Below is a small trained network, with its code and all its weights. Each question gives an input and a target symbol and asks what happens when units are switched off, that is, made to give their printed mean instead of their output.

import numpy as np


def w(rows, s, z=0):
    codes = np.array(rows[::2]) - 128.0
    scale = np.full(codes.shape[1], s)
    scale[-1] = z or s
    return codes * scale


def norm(h):
    return h / np.sqrt((h * h).mean(-1, keepdims=True) + 1e-5)


def f(y):
    return np.maximum(y, 0)


def softmax(a):
    e = np.exp(a - a.max(-1, keepdims=True))
    return e / e.sum(-1, keepdims=True)


def log_softmax(a):
    a = a - a.max(-1, keepdims=True)
    return a - np.log(np.exp(a).sum(-1, keepdims=True))


def net(x, mask):
    ids = ['αβδζθμ'.index(c) for c in x.split()]
    T = len(ids)
    res = E[ids] + P[:T]
    u = 0
    for l in range(3):
        r = norm(res)
        for j in range(2):
            rows = slice(4 * j, 4 * j + 4)
            q, k, v = (r @ M[l][rows].T for M in (Q, K, V))
            z = softmax(np.where(np.tri(T) > 0, q @ k.T / 4**0.5, -1e9)) @ v
            o = O[l][rows]
            res = res + np.where(mask[u + j], z, o[:, -1]) @ o[:, :-1]
        u += 2
        y = f(norm(res) @ A[l][:, :-1].T + A[l][:, -1])
        res = res + np.where(mask[u : u + 4], y, B[l][:, -1]) @ B[l][:, :-1]
        u += 4
    return log_softmax(norm(res)[-1] @ U[:, :-1].T + U[:, -1])


Q, K, V, O, A, B = {}, {}, {}, {}, {}, {}
E = w([
[143,58,44,176,96,254,39],'α',
[86,203,156,153,131,191,127],'β',
[157,233,83,150,192,126,170],'δ',
[56,221,119,189,130,143,107],'ζ',
[214,122,192,170,152,168,127],'θ',
[139,155,188,204,114,159,81],'μ',
],0.0093)
P = w([
[202,198,109,140,190,156,73],'0',
[156,229,125,68,78,187,203],'1',
[158,122,120,214,162,98,161],'2',
[154,226,147,74,63,202,175],'3',
[135,86,154,81,203,92,54],'4',
[223,159,64,116,19,63,250],'5',
[73,56,153,162,182,185,177],'6',
[254,243,106,145,19,175,126],'7',
[61,61,172,154,161,186,199],'8',
],0.015)
Q[0] = w([
[148,44,56,118,123,51,207],'L0H1',
[67,90,165,25,131,162,50],'L0H1',
[157,135,189,83,47,156,6],'L0H1',
[180,94,55,47,34,189,97],'L0H1',
[87,2,151,97,108,61,183],'L0H2',
[196,147,147,117,73,138,176],'L0H2',
[182,7,83,54,86,43,219],'L0H2',
[157,68,52,141,113,70,185],'L0H2',
],0.0095)
K[0] = w([
[127,139,150,252,13,154,233],'L0H1',
[175,100,72,47,79,178,83],'L0H1',
[195,115,128,32,120,74,42],'L0H1',
[207,118,94,150,85,103,27],'L0H1',
[122,109,104,199,62,179,161],'L0H2',
[154,91,130,131,139,111,95],'L0H2',
[80,95,155,219,125,135,218],'L0H2',
[117,151,126,185,140,111,204],'L0H2',
],0.011)
V[0] = w([
[210,101,23,80,183,81,232],'L0H1',
[198,65,88,26,125,208,171],'L0H1',
[109,251,39,92,139,110,65],'L0H1',
[153,152,225,108,225,174,255],'L0H1',
[161,172,195,48,150,213,241],'L0H2',
[179,83,50,106,125,99,229],'L0H2',
[223,101,203,80,124,40,113],'L0H2',
[114,230,169,51,177,72,81],'L0H2',
],0.0074)
O[0] = w([
[173,140,162,133,11,150,39,57],'L0H1',
[38,212,20,103,91,104,1,77],'L0H1',
[243,207,125,189,124,119,161,194],'L0H1',
[144,52,119,94,95,34,28,189],'L0H1',
[112,66,49,85,78,34,55,137],'L0H2',
[185,186,153,148,78,183,55,2],'L0H2',
[101,108,166,42,128,109,70,71],'L0H2',
[137,27,149,147,46,80,187,195],'L0H2',
],0.0076,0.0049)
A[0] = w([
[119,142,96,108,197,144,80,253],'L0N1',
[179,91,141,43,23,50,143,31],'L0N2',
[48,115,175,7,57,71,135,160],'L0N3',
[126,22,143,133,188,67,91,180],'L0N4',
],0.011,0.0043)
B[0] = w([
[113,108,147,157,105,92,141,191],'L0N1',
[3,97,110,180,69,181,137,187],'L0N2',
[94,123,253,91,172,234,146,179],'L0N3',
[198,156,174,212,185,76,135,254],'L0N4',
],0.014,0.0085)
Q[1] = w([
[127,179,87,37,81,147,80],'L1H1',
[146,161,8,123,116,120,175],'L1H1',
[149,166,29,163,45,124,148],'L1H1',
[80,159,106,156,65,105,53],'L1H1',
[79,84,18,160,117,121,158],'L1H2',
[151,146,170,94,183,142,63],'L1H2',
[203,108,104,25,115,174,100],'L1H2',
[135,122,21,103,40,87,165],'L1H2',
],0.011)
K[1] = w([
[80,233,72,13,119,163,92],'L1H1',
[186,217,48,91,154,154,122],'L1H1',
[214,235,30,96,208,187,57],'L1H1',
[104,152,56,199,123,136,74],'L1H1',
[218,179,129,186,226,134,75],'L1H2',
[88,88,111,120,61,229,123],'L1H2',
[167,55,56,154,5,254,110],'L1H2',
[253,79,13,198,86,90,82],'L1H2',
],0.008)
V[1] = w([
[91,123,1,129,156,86,138],'L1H1',
[80,82,124,174,176,142,143],'L1H1',
[139,82,50,134,150,130,141],'L1H1',
[138,157,118,95,185,98,97],'L1H1',
[163,140,118,152,123,141,106],'L1H2',
[193,21,77,121,161,134,152],'L1H2',
[163,150,121,97,92,151,106],'L1H2',
[70,137,120,166,69,72,146],'L1H2',
],0.0088)
O[1] = w([
[50,105,114,50,76,246,84,19],'L1H1',
[162,64,121,7,150,82,97,243],'L1H1',
[63,138,91,34,57,118,141,121],'L1H1',
[96,133,140,201,96,159,67,83],'L1H1',
[158,172,57,76,114,114,163,195],'L1H2',
[159,247,172,67,134,166,68,179],'L1H2',
[54,164,247,97,121,76,153,4],'L1H2',
[175,91,151,136,163,254,142,116],'L1H2',
],0.0063,0.0037)
A[1] = w([
[164,131,220,134,63,95,107,255],'L1N1',
[26,86,50,99,195,149,65,118],'L1N2',
[9,67,166,99,186,161,139,198],'L1N3',
[180,136,150,58,146,97,178,63],'L1N4',
],0.014,0.0047)
B[1] = w([
[106,135,37,139,142,170,138,255],'L1N1',
[71,141,143,144,136,255,193,172],'L1N2',
[77,174,126,168,233,221,157,229],'L1N3',
[96,77,88,123,136,209,106,190],'L1N4',
],0.015,0.0064)
Q[2] = w([
[86,42,175,85,163,159,54],'L2H1',
[95,250,93,58,168,96,25],'L2H1',
[160,14,46,147,116,118,76],'L2H1',
[154,200,159,153,182,69,116],'L2H1',
[50,210,163,129,184,125,29],'L2H2',
[217,115,131,73,124,201,198],'L2H2',
[71,157,99,39,100,239,167],'L2H2',
[140,98,183,119,227,161,223],'L2H2',
],0.012)
K[2] = w([
[126,65,69,94,193,162,10],'L2H1',
[153,197,103,80,103,81,81],'L2H1',
[113,12,112,195,124,98,121],'L2H1',
[173,175,209,141,132,118,83],'L2H1',
[71,195,149,40,209,65,48],'L2H2',
[208,129,158,131,110,208,250],'L2H2',
[62,170,59,69,138,169,222],'L2H2',
[168,100,138,101,212,184,160],'L2H2',
],0.012)
V[2] = w([
[255,238,115,86,41,148,70],'L2H1',
[83,218,189,117,145,211,159],'L2H1',
[126,85,169,84,153,74,176],'L2H1',
[122,2,75,174,171,62,146],'L2H1',
[90,21,122,106,116,124,229],'L2H2',
[100,113,98,233,51,215,201],'L2H2',
[134,118,108,69,86,144,220],'L2H2',
[154,159,56,124,84,179,39],'L2H2',
],0.0073)
O[2] = w([
[99,74,161,255,138,121,151,94],'L2H1',
[195,92,97,174,126,78,84,167],'L2H1',
[92,140,104,128,144,212,83,90],'L2H1',
[42,220,169,18,35,74,144,149],'L2H1',
[123,185,185,117,127,136,48,148],'L2H2',
[93,89,182,5,92,26,94,248],'L2H2',
[122,120,157,113,204,130,70,141],'L2H2',
[159,126,158,92,194,104,226,114],'L2H2',
],0.0074,0.011)
A[2] = w([
[146,123,155,184,197,108,54,206],'L2N1',
[73,43,169,50,202,147,109,2],'L2N2',
[64,87,239,103,140,18,105,167],'L2N3',
[250,191,59,229,160,72,77,63],'L2N4',
],0.016,0.0085)
B[2] = w([
[165,72,184,177,144,105,144,213],'L2N1',
[203,51,8,138,198,94,82,167],'L2N2',
[115,51,219,131,187,123,162,176],'L2N3',
[198,179,195,231,191,170,114,252],'L2N4',
],0.018,0.016)
U = w([
[178,205,198,210,131,97,57,185],'α',
[55,46,215,137,158,44,158,94],'β',
[62,135,100,182,26,83,105,195],'δ',
[196,132,122,90,124,173,249,3],'ζ',
[1,133,109,158,195,223,129,76],'θ',
[124,60,31,140,188,43,59,124],'μ',
],0.0065,0.0057)

Each question gives the input, a string of symbols that net reads in full, and the target symbol t.
The units are the heads (4 rows each of Q, K, V and O) and the neurons (one row each of A and B). Each row of codes is followed by its name. A weight is (code - 128) times the scale printed after its matrix; where a second scale follows, it is the last column's (O, A, B and U).
mask holds one flag per unit, layer by layer, with each layer's heads first. A switched-off unit (its flag False) gives its mean, the last column of its rows in O or B, instead of its output. The means were averaged over made-up inputs and are rounded, as every weight is.
A unit's drop is (log p(t) with every unit on - log p(t) with that unit switched off) / (log p(t) with every unit on - log p(t) with every unit switched off).
The circuit of an input: a set's keep is (log p(t) with only the set's units on - log p(t) with every unit switched off) / (log p(t) with every unit on - log p(t) with every unit switched off). Starting from the 12 units with the biggest drops (on a tie, the unit counted first), units are removed one at a time, each time the one whose removal leaves the highest keep (on an exact tie, the one counted first), for as long as the keep stays at least 0.8.
units of the circuit, in order: the units of the circuit, biggest drop first
unit that matters most: the unit with the biggest drop
k most important neurons: the k neurons with the biggest drops, biggest first
top k neurons in layer l: the k neurons of layer l with the biggest drops, biggest first
heads that matter: for each layer, one digit per head in row order, 1 if its drop is at least 0.15 and else 0, layers parted by /
input θ μ β β θ β α δ, target θ: heads that matter	11 / 00 / 00
input α β δ μ α α, target δ: 2 most important neurons	[L2N4; L0N2]
input δ β μ ζ, target δ: 4 most important neurons	[L0N2; L2N4; L0N4; L1N1]
input β α δ ζ μ ζ μ δ, target μ: 2 most important neurons	[L1N4; L2N2]
input α α μ μ θ β, target μ: 2 most important neurons	[L2N2; L1N4]
input α δ μ θ δ, target β: units of the circuit, in order	[L0H2; L2N4; L2N3]
input α α δ α α β, target δ: heads that matter	11 / 00 / 00
input β ζ β β, target β: heads that matter	11 / 00 / 01
input μ β α δ, target μ: heads that matter	01 / 00 / 01
input α α θ δ μ α ζ ζ, target μ: 2 most important neurons	[L1N4; L2N2]
input ζ α θ θ, target ζ: units of the circuit, in order	[L0H1; L0N4; L2N4; L2N1]
input α β μ α β α α α α, target θ: most important neuron	[L1N2]
input δ μ β μ, target δ: heads that matter	11 / 00 / 00
input β α β θ, target β: units of the circuit, in order	[L0H2; L2H2; L2N4]
input θ α δ μ, target θ: units of the circuit, in order	[L0H2; L1N3; L0N2; L2N4]
input μ δ δ μ, target μ: top 2 neurons in layer 2	[L2N2; L2N4]
input ζ β ζ α μ β, target ζ: heads that matter	01 / 00 / 00
input μ α β β α θ, target β: unit that matters most	L0N2
input α β θ ζ θ ζ, target θ: heads that matter	10 / 00 / 00
input ζ ζ ζ α, target ζ: unit that matters most	L0H1
input β ζ δ δ δ α, target δ: heads that matter	10 / 00 / 00
input α β δ μ δ δ, target δ: heads that matter	11 / 00 / 00
input θ α θ θ, target θ: units of the circuit, in order	[L0H2; L0N2; L1N3; L2N4]
input θ ζ δ β, target θ: heads that matter	01 / 00 / 00
input α θ μ ζ α θ, target μ: heads that matter	11 / 00 / 01
input β δ β, target β: 2 most important neurons	[L2N3; L1N3]
input ζ θ θ θ α δ α, target β: top 3 neurons in layer 2	[L2N4; L2N2; L2N3]
input α μ β α θ α, target β: heads that matter	10 / 00 / 01
